Below are the code and all the weights of a small trained network. Each question names an input and a class and asks about switching units off, where a switched-off unit gives its printed mean instead of its output.

import numpy as np


def w(rows, s, z=0):
    codes = np.array(rows[::2]) - 128.0
    scale = np.full(codes.shape[1], s)
    scale[-1] = z or s
    return codes * scale


def norm(h):
    return h / np.sqrt((h * h).mean(-1, keepdims=True) + 1e-5)


def f(y):
    return np.maximum(y, 0)


def log_softmax(a):
    a = a - a.max(-1, keepdims=True)
    return a - np.log(np.exp(a).sum(-1, keepdims=True))


def net(x, mask):
    res = np.array(x, float).reshape(1, 4) / 4 @ E
    u = 0
    for l in range(4):
        y = f(norm(res) @ A[l][:, :-1].T + A[l][:, -1])
        res = res + np.where(mask[u : u + 13], y, B[l][:, -1]) @ B[l][:, :-1]
        u += 13
    return log_softmax(norm(res)[-1] @ U[:, :-1].T + U[:, -1])


A, B = {}, {}
E = w([
[85,212,152,66,135,133,25,31,145,117,176,82],'x0',
[85,166,253,205,196,191,227,51,92,161,60,89],'x1',
[56,122,175,40,204,105,111,233,12,136,119,121],'x2',
[195,177,151,41,69,43,195,63,62,143,68,200],'x3',
],0.0015)
A[0] = w([
[155,92,63,78,84,79,69,178,103,241,104,129,85],'L0N0',
[79,110,161,55,170,130,132,175,91,70,131,126,47],'L0N1',
[161,112,113,147,81,163,165,68,209,60,135,151,66],'L0N2',
[58,245,157,118,103,135,74,75,125,17,168,124,25],'L0N3',
[82,207,143,71,122,105,68,76,107,142,159,102,176],'L0N4',
[133,79,130,184,130,119,200,234,83,99,71,190,58],'L0N5',
[81,177,217,194,205,196,208,72,127,179,83,108,253],'L0N6',
[98,135,144,97,142,125,127,148,109,100,128,132,86],'L0N7',
[130,128,131,127,130,126,127,129,131,126,130,129,126],'L0N8',
[109,84,109,198,206,171,106,147,176,155,216,86,96],'L0N9',
[197,170,135,62,64,52,167,84,95,160,49,198,244],'L0N10',
[163,119,112,144,78,168,159,58,206,69,139,139,48],'L0N11',
[81,129,156,64,155,121,124,154,88,106,123,118,71],'L0N12',
],0.0011,0.0025)
B[0] = w([
[148,160,147,136,152,125,137,126,163,60,164,151,145],'L0N0',
[157,143,132,174,132,107,92,144,114,130,126,101,135],'L0N1',
[169,147,127,171,130,101,96,136,119,135,114,91,141],'L0N2',
[179,46,114,102,160,127,91,108,150,157,137,79,134],'L0N3',
[199,2,134,133,157,131,140,148,149,142,108,109,195],'L0N4',
[189,80,129,99,162,120,123,115,160,135,125,63,148],'L0N5',
[180,130,98,98,115,75,90,186,178,44,242,164,254],'L0N6',
[144,129,120,150,129,118,112,134,123,137,127,116,131],'L0N7',
[128,129,127,130,127,128,129,128,127,130,128,127,128],'L0N8',
[137,153,160,110,57,138,101,164,154,97,74,103,157],'L0N9',
[98,119,143,150,106,212,82,200,196,92,123,55,254],'L0N10',
[162,142,123,164,127,108,102,134,127,126,119,105,137],'L0N11',
[162,142,122,175,129,109,97,134,118,137,125,105,138],'L0N12',
],0.0023,0.0028)
A[1] = w([
[102,172,220,180,189,167,204,71,116,130,124,109,57],'L1N0',
[98,176,227,193,191,180,212,74,116,132,116,99,52],'L1N1',
[182,187,169,59,79,77,179,80,88,132,55,167,55],'L1N2',
[48,229,125,78,141,126,67,5,104,168,160,103,33],'L1N3',
[112,91,147,74,162,111,110,173,106,90,149,121,151],'L1N4',
[58,151,153,191,164,179,178,55,94,231,54,105,2],'L1N5',
[18,112,138,55,182,110,141,151,40,160,96,154,17],'L1N6',
[191,186,157,35,66,61,168,86,91,121,55,179,67],'L1N7',
[94,165,204,167,176,158,200,86,90,164,76,114,33],'L1N8',
[124,132,114,142,114,135,146,89,144,144,115,143,99],'L1N9',
[119,128,118,124,128,125,131,124,123,145,130,137,106],'L1N10',
[164,166,122,73,84,70,172,70,76,190,65,194,8],'L1N11',
[128,129,127,127,130,128,128,127,129,129,127,129,126],'L1N12',
],0.0025,0.0019)
B[1] = w([
[139,133,68,75,116,80,101,175,162,76,192,204,189],'L1N0',
[137,136,67,73,118,84,95,167,161,76,193,203,196],'L1N1',
[55,110,151,150,98,193,99,178,175,106,121,76,200],'L1N2',
[185,4,126,96,180,127,185,101,144,157,92,98,181],'L1N3',
[178,173,123,191,93,121,125,78,144,140,116,123,251],'L1N4',
[135,148,119,97,142,99,129,150,157,76,182,195,134],'L1N5',
[175,207,138,215,126,97,80,117,93,158,101,101,183],'L1N6',
[34,111,150,155,104,206,97,181,176,105,125,69,220],'L1N7',
[145,135,92,83,148,81,114,151,156,77,193,199,164],'L1N8',
[135,141,127,141,123,122,116,128,123,127,126,118,141],'L1N9',
[129,131,135,126,134,127,132,132,134,116,133,134,128],'L1N10',
[26,105,148,152,87,206,106,163,175,115,104,69,157],'L1N11',
[129,128,127,128,129,128,128,129,129,128,129,126,128],'L1N12',
],0.0033,0.0023)
A[2] = w([
[126,129,132,124,130,129,133,128,130,120,132,136,115],'L2N0',
[129,137,135,124,126,125,131,130,131,116,141,136,114],'L2N1',
[166,122,114,149,107,137,106,142,166,103,152,113,218],'L2N2',
[90,148,154,97,177,100,124,153,2,154,115,120,33],'L2N3',
[121,87,118,145,128,126,202,151,100,144,92,171,53],'L2N4',
[128,126,127,126,128,127,130,126,124,132,128,131,111],'L2N5',
[61,118,118,146,146,166,123,135,131,144,130,118,34],'L2N6',
[111,84,108,148,131,132,205,146,95,154,94,179,9],'L2N7',
[129,130,128,129,127,127,130,125,127,131,127,129,116],'L2N8',
[121,131,127,108,130,135,108,104,130,129,139,113,123],'L2N9',
[126,128,128,125,128,129,131,124,126,131,127,130,116],'L2N10',
[128,127,128,128,130,130,129,127,126,130,128,129,117],'L2N11',
[98,124,135,68,152,136,110,49,113,153,133,113,33],'L2N12',
],0.0046,0.0012)
B[2] = w([
[128,121,115,123,133,123,123,130,120,128,134,138,132],'L2N0',
[127,116,124,115,136,118,127,133,113,131,128,140,138],'L2N1',
[97,159,189,91,164,111,180,112,29,165,87,151,254],'L2N2',
[207,252,131,251,103,78,55,108,79,178,82,122,156],'L2N3',
[183,64,158,67,196,119,118,77,161,139,115,57,147],'L2N4',
[125,129,133,128,134,128,129,120,127,130,131,128,128],'L2N5',
[93,126,154,132,68,162,139,146,138,123,82,104,142],'L2N6',
[190,51,147,64,205,117,118,74,155,147,112,46,141],'L2N7',
[121,128,125,131,127,129,127,129,127,130,129,126,128],'L2N8',
[149,87,132,136,137,125,172,155,123,128,103,135,151],'L2N9',
[127,132,129,130,133,127,123,130,125,126,129,125,128],'L2N10',
[130,128,128,127,130,127,125,126,128,129,129,126,128],'L2N11',
[221,11,138,116,192,117,169,127,159,139,82,78,143],'L2N12',
],0.0028,0.0052)
A[3] = w([
[12,119,111,179,157,206,116,151,134,144,151,114,9],'L3N0',
[151,144,95,201,71,150,175,1,173,147,115,159,68],'L3N1',
[141,137,111,127,86,126,130,85,140,129,119,133,95],'L3N2',
[161,59,100,138,133,129,173,174,149,114,111,128,88],'L3N3',
[104,123,55,49,97,79,101,156,106,126,175,198,45],'L3N4',
[101,118,24,70,81,87,98,160,111,144,174,188,24],'L3N5',
[60,128,146,132,114,185,130,152,127,125,107,115,110],'L3N6',
[103,129,129,133,152,134,133,134,128,122,147,133,91],'L3N7',
[135,92,114,94,159,130,71,75,152,108,159,81,86],'L3N8',
[10,106,116,192,172,215,114,166,136,145,156,104,38],'L3N9',
[133,150,123,165,111,118,128,101,121,135,115,130,88],'L3N10',
[104,137,137,131,149,133,142,123,136,110,157,149,100],'L3N11',
[103,165,185,102,155,102,157,129,62,169,86,144,227],'L3N12',
],0.0035,0.0015)
B[3] = w([
[95,140,147,89,37,152,145,127,143,108,88,122,203],'L3N0',
[125,205,92,182,166,67,8,237,4,182,127,106,220],'L3N1',
[90,129,142,149,159,145,111,174,99,141,126,109,160],'L3N2',
[132,133,177,67,166,130,72,39,132,141,139,80,238],'L3N3',
[112,168,177,151,188,123,203,101,175,57,188,199,217],'L3N4',
[115,181,192,139,177,119,184,107,147,65,168,185,206],'L3N5',
[89,120,118,132,84,167,121,125,142,134,124,109,221],'L3N6',
[134,135,116,119,102,115,131,132,129,121,126,147,147],'L3N7',
[179,67,136,145,148,120,218,171,113,153,81,141,232],'L3N8',
[102,158,161,65,11,150,128,125,149,106,58,112,234],'L3N9',
[140,130,116,134,135,118,117,126,114,146,134,130,155],'L3N10',
[136,121,98,102,110,109,134,130,121,117,134,155,160],'L3N11',
[97,112,56,158,86,162,135,70,159,168,160,159,252],'L3N12',
],0.0033,0.0019)
U = w([
[121,161,146,100,162,97,165,137,160,42,206,225,144],'0',
[52,125,154,107,23,194,114,161,155,110,86,76,142],'1',
[164,191,106,205,138,83,52,162,60,183,119,109,137],'2',
[192,14,139,85,192,125,152,101,148,157,110,73,140],'3',
[76,112,52,149,97,161,179,38,100,199,157,173,87],'4',
[58,82,2,135,151,128,142,106,109,107,136,108,2],'5',
],0.0084,0.0077)

Each question gives the input, the list of numbers given to net, and the class t.
The units are the neurons (one row each of A and B). Each row of codes is followed by its name. A weight is (code - 128) times the scale printed after its matrix; where a second scale follows, it is the last column's (A, B and U).
mask holds one flag per neuron, layer by layer. A switched-off neuron (its flag False) gives its mean, the last column of its row in B, instead of its output. The means were averaged over made-up inputs and are rounded, as every weight is.
A unit's drop is (log p(t) with every unit on - log p(t) with that unit switched off) / (log p(t) with every unit on - log p(t) with every unit switched off).
The circuit of an input: a set's keep is (log p(t) with only the set's units on - log p(t) with every unit switched off) / (log p(t) with every unit on - log p(t) with every unit switched off). Starting from the 12 units with the biggest drops (on a tie, the unit counted first), units are removed one at a time, each time the one whose removal leaves the highest keep (on an exact tie, the one counted first), for as long as the keep stays at least 0.8.
units of the circuit, in order: the units of the circuit, biggest drop first
most important unit: the unit with the biggest drop
top k neurons: the k neurons with the biggest drops, biggest first
top k neurons in layer l: the k neurons of layer l with the biggest drops, biggest first
input [2,6,6,6], class 0: top 4 neurons => L1N8, L1N0, L1N1, L0N10
input [7,1,0,8], class 1: units of the circuit, in order => L1N7
input [-4,4,1,-4], class 0: units of the circuit, in order => L0N10, L1N1, L1N0
input [-5,-7,8,6], class 2: top 4 neurons => L2N3, L0N6, L1N6, L1N1
input [-8,-7,2,4], class 3: top 4 neurons => L0N6, L2N4, L2N7, L1N1
input [7,4,8,-5], class 2: units of the circuit, in order => L2N3, L0N10
input [8,8,5,-5], class 0: units of the circuit, in order => L1N1, L1N0
input [1,1,-7,8], class 1: top 3 neurons => L1N7, L1N2, L1N11
input [-6,-2,8,-7], class 2: top 4 neurons => L0N10, L2N3, L1N7, L1N2
input [-7,-6,1,6], class 3: top 2 neurons => L0N6, L1N1
input [1,-1,4,-2], class 2: units of the circuit, in order => L0N10, L0N6, L1N6
input [4,-6,-1,7], class 1: units of the circuit, in order => L0N6, L1N7
input [6,-5,-6,-4], class 2: units of the circuit, in order => L0N6, L3N1, L1N7, L0N10
input [-6,-1,6,6], class 1: units of the circuit, in order => L1N7, L1N11
input [-3,5,4,-4], class 0: most important unit => L0N10
input [-1,8,-3,7], class 0: top 3 neurons => L1N1, L1N0, L1N8
input [-4,6,3,8], class 1: top 4 neurons => L1N7, L1N2, L1N11, L0N6
input [2,5,-7,-2], class 2: top 2 neurons => L3N1, L0N6
input [-5,-8,8,-7], class 0: top 2 neurons => L1N7, L0N10
input [6,-2,-7,1], class 2: units of the circuit, in order => L3N1
input [7,-6,-1,6], class 3: top 3 neurons in layer 1 => L1N3, L1N1, L1N0
input [3,-2,3,-3], class 4: top 3 neurons in layer 1 => L1N7, L1N4, L1N2
input [5,4,-7,-6], class 2: top 3 neurons => L3N1, L1N7, L0N10
input [-3,-1,5,5], class 1: top 3 neurons => L1N7, L1N2, L3N1
input [-7,8,3,-3], class 0: top 2 neurons => L1N1, L1N0
input [-5,4,-3,3], class 3: top 2 neurons => L0N6, L2N4
input [-6,-4,4,2], class 3: most important unit => L0N6
